Here is a tiny trained network, its code and every weight. The questions are about switching its units off for an input and a class, where a switched-off unit gives its printed mean instead of its output.

import numpy as np


def w(rows, s, z=0):
    codes = np.array(rows[::2]) - 128.0
    scale = np.full(codes.shape[1], s)
    scale[-1] = z or s
    return codes * scale


def norm(h):
    return h / np.sqrt((h * h).mean(-1, keepdims=True) + 1e-5)


def f(y):
    return np.maximum(y, 0)


def log_softmax(a):
    a = a - a.max(-1, keepdims=True)
    return a - np.log(np.exp(a).sum(-1, keepdims=True))


def net(x, mask):
    res = np.array(x, float).reshape(1, 2) / 4 @ E
    u = 0
    for l in range(3):
        y = f(norm(res) @ A[l][:, :-1].T + A[l][:, -1])
        res = res + np.where(mask[u : u + 5], y, B[l][:, -1]) @ B[l][:, :-1]
        u += 5
    return log_softmax(norm(res)[-1] @ U[:, :-1].T + U[:, -1])


A, B = {}, {}
E = w([
[190,2,236,193,137,223,105,175,75,135,134],'x0',
[143,125,112,149,229,140,131,191,147,62,111],'x1',
],0.0068)
A[0] = w([
[151,78,185,138,124,183,95,134,106,180,156,46],'0.n0',
[48,237,43,48,89,20,202,68,179,149,159,17],'0.n1',
[85,226,2,76,223,7,128,117,242,83,126,6],'0.n2',
[81,233,44,80,120,42,165,68,208,129,107,118],'0.n3',
[94,169,41,102,206,71,101,141,200,99,90,2],'0.n4',
],0.0053,0.0049)
B[0] = w([
[147,169,145,172,169,105,171,70,180,77,54,165],'0.n0',
[97,31,89,143,230,62,17,160,133,176,197,245],'0.n1',
[165,241,140,155,25,245,253,135,111,59,52,233],'0.n2',
[126,107,107,119,186,62,50,134,161,162,124,245],'0.n3',
[115,183,150,177,82,149,214,108,139,13,88,175],'0.n4',
],0.0056,0.012)
A[1] = w([
[155,146,161,136,56,168,174,127,119,142,148,2],'1.n0',
[134,114,198,148,43,141,175,81,75,185,140,80],'1.n1',
[144,111,183,93,61,169,161,51,91,193,156,75],'1.n2',
[126,78,97,122,149,61,3,124,145,179,140,116],'1.n3',
[99,137,84,103,117,90,2,151,150,210,167,99],'1.n4',
],0.0089,0.0079)
B[1] = w([
[168,125,181,128,206,107,106,113,92,129,121,138],'1.n0',
[67,194,72,105,154,98,181,26,167,115,72,183],'1.n1',
[27,98,196,208,11,120,235,35,188,196,24,171],'1.n2',
[198,54,172,91,175,114,27,158,51,193,223,254],'1.n3',
[199,45,213,148,197,132,80,128,3,198,214,254],'1.n4',
],0.0061,0.0088)
A[2] = w([
[176,76,145,99,144,78,29,119,83,215,243,80],'2.n0',
[144,173,210,105,45,215,133,123,166,69,145,2],'2.n1',
[164,114,168,117,181,70,100,77,60,177,188,75],'2.n2',
[67,95,146,155,48,130,191,8,158,165,76,89],'2.n3',
[89,254,46,88,66,124,158,138,177,79,108,75],'2.n4',
],0.0091,0.0081)
B[2] = w([
[37,57,60,82,219,67,2,79,24,220,231,247],'2.n0',
[231,209,124,92,107,60,127,254,154,174,146,136],'2.n1',
[121,124,76,54,178,111,77,186,152,160,179,203],'2.n2',
[12,151,165,183,25,10,169,13,109,186,105,193],'2.n3',
[200,223,93,49,22,171,198,155,208,119,159,188],'2.n4',
],0.0086,0.014)
U = w([
[94,60,49,32,202,54,1,137,39,230,254,2],'0',
[51,95,203,205,32,66,214,5,114,186,65,21],'1',
[220,248,50,28,13,171,217,217,220,84,160,32],'2',
[209,23,225,208,223,221,139,229,76,58,58,80],'3',
],0.0096,0.0008)

Each question gives the input, the list of numbers given to net, and the class t.
The units are the neurons (one row each of A and B). Each row of codes is followed by its name. A weight is (code - 128) times the scale printed after its matrix; where a second scale follows, it is the last column's (A, B and U).
mask holds one flag per neuron, layer by layer. A switched-off neuron (its flag False) gives its mean, the last column of its row in B, instead of its output. The means were averaged over made-up inputs and are rounded, as every weight is.
A unit's drop is (log p(t) with every unit on - log p(t) with that unit switched off) / (log p(t) with every unit on - log p(t) with every unit switched off).
unit that matters most: the unit with the biggest drop
k most important neurons: the k neurons with the biggest drops, biggest first
k most important neurons of layer l: the k neurons of layer l with the biggest drops, biggest first
drop when u is switched off: that unit's drop, to one decimal
input [6,5], class 3: 2 most important neurons : [0.n1; 0.n3]
input [-7,2], class 2: unit that matters most : 0.n2
input [4,5], class 3: 3 most important neurons : [0.n1; 0.n3; 1.n3]
input [-8,2], class 2: 2 most important neurons : [0.n2; 0.n4]
input [2,6], class 3: 3 most important neurons : [0.n3; 0.n1; 1.n3]
input [4,8], class 3: 4 most important neurons : [0.n1; 0.n3; 1.n3; 2.n0]
input [2,7], class 3: 3 most important neurons of layer 2 : [2.n0; 2.n4; 2.n3]
input [8,1], class 3: 3 most important neurons of layer 1 : [1.n3; 1.n2; 1.n4]
input [6,7], class 3: 3 most important neurons : [0.n1; 0.n3; 1.n3]
input [8,2], class 3: 4 most important neurons : [0.n1; 0.n3; 1.n3; 2.n0]
input [3,-5], class 1: 2 most important neurons : [0.n1; 0.n3]
input [4,-4], class 1: drop when 0.n3 is switched off : 0.9
input [4,-6], class 1: drop when 0.n1 is switched off : 1.4
input [6,2], class 3: drop when 1.n3 is switched off : 0.8
input [6,-6], class 1: unit that matters most : 0.n1
